[[ 38  22  -8 -46  -2  11]
 [ 25  19 -26  29 -13 -45]
 [ 10  28  18 -22 -17  21]]
->
[[ 25  19 -26  29 -13 -45]
 [ 38  22  -8 -46  -2  11]
 [ 10  28  18 -22 -17  21]]

[[ 19  -4  -9]
 [-49   1 -31]
 [  5  16   5]
 [ 12  -6   6]
 [-38   8 -21]
 [  5  13  -3]
 [ 26   2   8]]
->
[[ 12  -6   6]
 [ 19  -4  -9]
 [-49   1 -31]
 [ 26   2   8]
 [-38   8 -21]
 [  5  13  -3]
 [  5  16   5]]

[[ -1  -1 -19   2  16]
 [ 21 -17 -39 -36  24]
 [  9   1  39  36  -6]
 [ 22 -31 -17 -48 -28]
 [-42  20   0   0  -5]
 [-21   3 -25 -35  18]
 [ -8  -2  14 -16  -7]
 [-51  12  -3   8  12]
 [ 37  -6  18  -5   7]
 [  5  16  23  10  19]
 [ 20  -9  10   1 -33]]
->
[[ 22 -31 -17 -48 -28]
 [ 21 -17 -39 -36  24]
 [ 20  -9  10   1 -33]
 [ 37  -6  18  -5   7]
 [ -8  -2  14 -16  -7]
 [ -1  -1 -19   2  16]
 [  9   1  39  36  -6]
 [-21   3 -25 -35  18]
 [-51  12  -3   8  12]
 [  5  16  23  10  19]
 [-42  20   0   0  -5]]

[[ 25  15  14 -17]
 [ 39 -31  12   4]
 [-20 -25  -5  -2]
 [  1  -1   2  -8]]
->
[[ 39 -31  12   4]
 [-20 -25  -5  -2]
 [  1  -1   2  -8]
 [ 25  15  14 -17]]

[[ -6  23  -9 -13 -30  21 -27  10  11 -23  17]
 [ -8  11 -30 -35 -31  18 -39   5  11 -20  15]
 [  4   5  -6 -18 -27  18 -34  21  17  -1  16]
 [  2  18 -21 -25 -32  13 -43   4  13 -12   7]
 [  5  19 -24 -21 -25  24 -25  -2  12 -10  16]]
->
[[  4   5  -6 -18 -27  18 -34  21  17  -1  16]
 [ -8  11 -30 -35 -31  18 -39   5  11 -20  15]
 [  2  18 -21 -25 -32  13 -43   4  13 -12   7]
 [  5  19 -24 -21 -25  24 -25  -2  12 -10  16]
 [ -6  23  -9 -13 -30  21 -27  10  11 -23  17]]

[[ 22 -23  24  13  32  -1  10  26   9  -1   4  -1   6]
 [-29  10  29 -12   4   0   2   8 -20   1  -1   4   7]
 [ 25 -29 -33 -11 -15   3  -5  15 -12   2   5   8  13]
 [  6  27 -45  -5  -6   0   0  -8  19   2  -1   7  13]]
->
[[ 25 -29 -33 -11 -15   3  -5  15 -12   2   5   8  13]
 [ 22 -23  24  13  32  -1  10  26   9  -1   4  -1   6]
 [-29  10  29 -12   4   0   2   8 -20   1  -1   4   7]
 [  6  27 -45  -5  -6   0   0  -8  19   2  -1   7  13]]

[[ 16  -6 -25  22]
 [-15   2  -6  17]
 [-25  29  19 -24]
 [ 16   4   2 -30]
 [  9  19 -21 -13]
 [ -7  -4   3  13]
 [ 39  -7 -12 -38]
 [ 34  32 -46 -24]
 [-13  15  30 -36]
 [ 13 -21  21 -15]]
->
[[ 13 -21  21 -15]
 [ 39  -7 -12 -38]
 [ 16  -6 -25  22]
 [ -7  -4   3  13]
 [-15   2  -6  17]
 [ 16   4   2 -30]
 [-13  15  30 -36]
 [  9  19 -21 -13]
 [-25  29  19 -24]
 [ 34  32 -46 -24]]
